Below are the code and all the weights of a small trained network. Each question names an input and a target symbol and asks about switching units off, where a switched-off unit gives its printed mean instead of its output.

import numpy as np


def w(rows, s, z=0):
    codes = np.array(rows[::2]) - 128.0
    scale = np.full(codes.shape[1], s)
    scale[-1] = z or s
    return codes * scale


def f(y):
    return y / 2 * (1 + np.tanh(0.7978845608 * (y + 0.044715 * y**3)))


def softmax(a):
    e = np.exp(a - a.max(-1, keepdims=True))
    return e / e.sum(-1, keepdims=True)


def log_softmax(a):
    a = a - a.max(-1, keepdims=True)
    return a - np.log(np.exp(a).sum(-1, keepdims=True))


def net(x, mask):
    ids = ['ΓΘΞΨαεπσω'.index(c) for c in x.split()]
    T = len(ids)
    res = E[ids] + P[:T]
    r = res
    for j in range(3):
        rows = slice(3 * j, 3 * j + 3)
        q, k, v = (r @ M[0][rows].T for M in (Q, K, V))
        z = softmax(np.where(np.tri(T) > 0, q @ k.T / 3**0.5, -1e9)) @ v
        o = O[0][rows]
        res = res + np.where(mask[j], z, o[:, -1]) @ o[:, :-1]
    y = f(res @ A[0][:, :-1].T + A[0][:, -1])
    res = res + np.where(mask[3:11], y, B[0][:, -1]) @ B[0][:, :-1]
    return log_softmax(res[-1] @ U[:, :-1].T + U[:, -1])


Q, K, V, O, A, B = {}, {}, {}, {}, {}, {}
E = w([
[96,67,206],'Γ',
[114,254,97],'Θ',
[162,244,184],'Ξ',
[94,100,92],'Ψ',
[158,191,127],'α',
[46,179,56],'ε',
[125,136,209],'π',
[171,104,158],'σ',
[79,130,84],'ω',
],0.014)
P = w([
[181,117,113],'0',
[170,112,123],'1',
[8,209,166],'2',
[203,121,118],'3',
[1,191,171],'4',
[176,106,139],'5',
[6,209,176],'6',
],0.011)
Q[0] = w([
[171,93,104],'h1',
[146,100,134],'h1',
[127,122,151],'h1',
[154,139,208],'h2',
[177,5,129],'h2',
[138,92,85],'h2',
[100,141,190],'h3',
[133,120,54],'h3',
[138,120,88],'h3',
],0.015)
K[0] = w([
[127,48,143],'h1',
[144,90,126],'h1',
[137,104,141],'h1',
[232,140,252],'h2',
[21,52,231],'h2',
[2,136,138],'h2',
[137,66,213],'h3',
[122,154,52],'h3',
[176,150,101],'h3',
],0.0088)
V[0] = w([
[69,117,171],'h1',
[93,169,115],'h1',
[168,124,93],'h1',
[54,109,52],'h2',
[120,112,6],'h2',
[62,47,171],'h2',
[72,157,127],'h3',
[96,159,134],'h3',
[169,113,104],'h3',
],0.012)
O[0] = w([
[83,100,157,146],'h1',
[78,123,120,205],'h1',
[209,90,148,99],'h1',
[117,62,53,79],'h2',
[138,98,52,123],'h2',
[65,2,180,3],'h2',
[206,164,98,162],'h3',
[178,161,74,159],'h3',
[101,104,174,96],'h3',
],0.0072,0.007)
A[0] = w([
[149,95,44,147],'n1',
[94,151,46,135],'n2',
[133,31,139,231],'n3',
[69,153,108,254],'n4',
[134,199,144,170],'n5',
[118,149,146,113],'n6',
[253,72,113,187],'n7',
[243,108,210,155],'n8',
],0.011,0.0068)
B[0] = w([
[175,152,207,161],'n1',
[163,154,197,210],'n2',
[144,38,126,153],'n3',
[164,51,152,231],'n4',
[122,90,72,253],'n5',
[103,124,125,150],'n6',
[2,55,85,159],'n7',
[48,185,121,180],'n8',
],0.0097,0.014)
U = w([
[92,84,206,91],'Γ',
[202,131,21,155],'Θ',
[92,218,128,3],'Ξ',
[130,23,48,199],'Ψ',
[76,109,2,138],'α',
[220,144,231,202],'ε',
[81,194,253,48],'π',
[15,90,78,73],'σ',
[161,55,96,198],'ω',
],0.007,0.0039)

Each question gives the input, a string of symbols that net reads in full, and the target symbol t.
The units are the heads (3 rows each of Q, K, V and O) and the neurons (one row each of A and B). Each row of codes is followed by its name. A weight is (code - 128) times the scale printed after its matrix; where a second scale follows, it is the last column's (O, A, B and U).
mask holds one flag per unit, heads first, then neurons. A switched-off unit (its flag False) gives its mean, the last column of its rows in O or B, instead of its output. The means were averaged over made-up inputs and are rounded, as every weight is.
A unit's drop is (log p(t) with every unit on - log p(t) with that unit switched off) / (log p(t) with every unit on - log p(t) with every unit switched off).
The circuit of an input: a set's keep is (log p(t) with only the set's units on - log p(t) with every unit switched off) / (log p(t) with every unit on - log p(t) with every unit switched off). Starting from all 11 units, units are removed one at a time, each time the one whose removal leaves the highest keep (on an exact tie, the one counted first), for as long as the keep stays at least 0.8.
circuit, biggest first: the units of the circuit, biggest drop first
unit that matters most: the unit with the biggest drop
k most important neurons: the k neurons with the biggest drops, biggest first
heads that matter: for each layer, one digit per head in row order, 1 if its drop is at least 0.15 and else 0, layers parted by /
drop when u is switched off: that unit's drop, to one decimal
input Ξ ε Γ ε Γ ω Ψ, target ε: 2 most important neurons -> [n2, n7]
input Ξ ε ε Θ α ε α, target Θ: circuit, biggest first -> [n5, h2, h3]
input ε Ψ Ψ, target ε: unit that matters most -> h2
input ε Ξ Θ Θ π Θ, target Θ: circuit, biggest first -> [n5, h2, h3]
input ε ω Ψ σ, target σ: circuit, biggest first -> [n7, n8]
input Γ Γ σ, target Γ: heads that matter -> 011
input Γ Γ π ε α Γ, target Γ: heads that matter -> 010
input Ξ Ξ π, target Ξ: heads that matter -> 011
input Ξ Θ ε ε, target ε: 2 most important neurons -> [n1, n2]
input Θ ε Γ, target Θ: circuit, biggest first -> [h3, h2, n8]
input σ Θ π σ ε σ, target σ: circuit, biggest first -> [n7, n8, h1]
input ε σ ω, target ε: 2 most important neurons -> [n2, n5]
input Θ Θ σ π α, target Θ: heads that matter -> 010
input Γ Γ Ψ π ε, target Γ: unit that matters most -> n4
input Θ Θ Θ ε σ, target Θ: drop when n1 is switched off -> 0.1
input Θ Θ ω, target Θ: drop when h2 is switched off -> 0.3
input Γ π Θ π, target π: drop when h2 is switched off -> 0.7
input ω Γ ε α, target α: drop when n3 is switched off -> 0.0
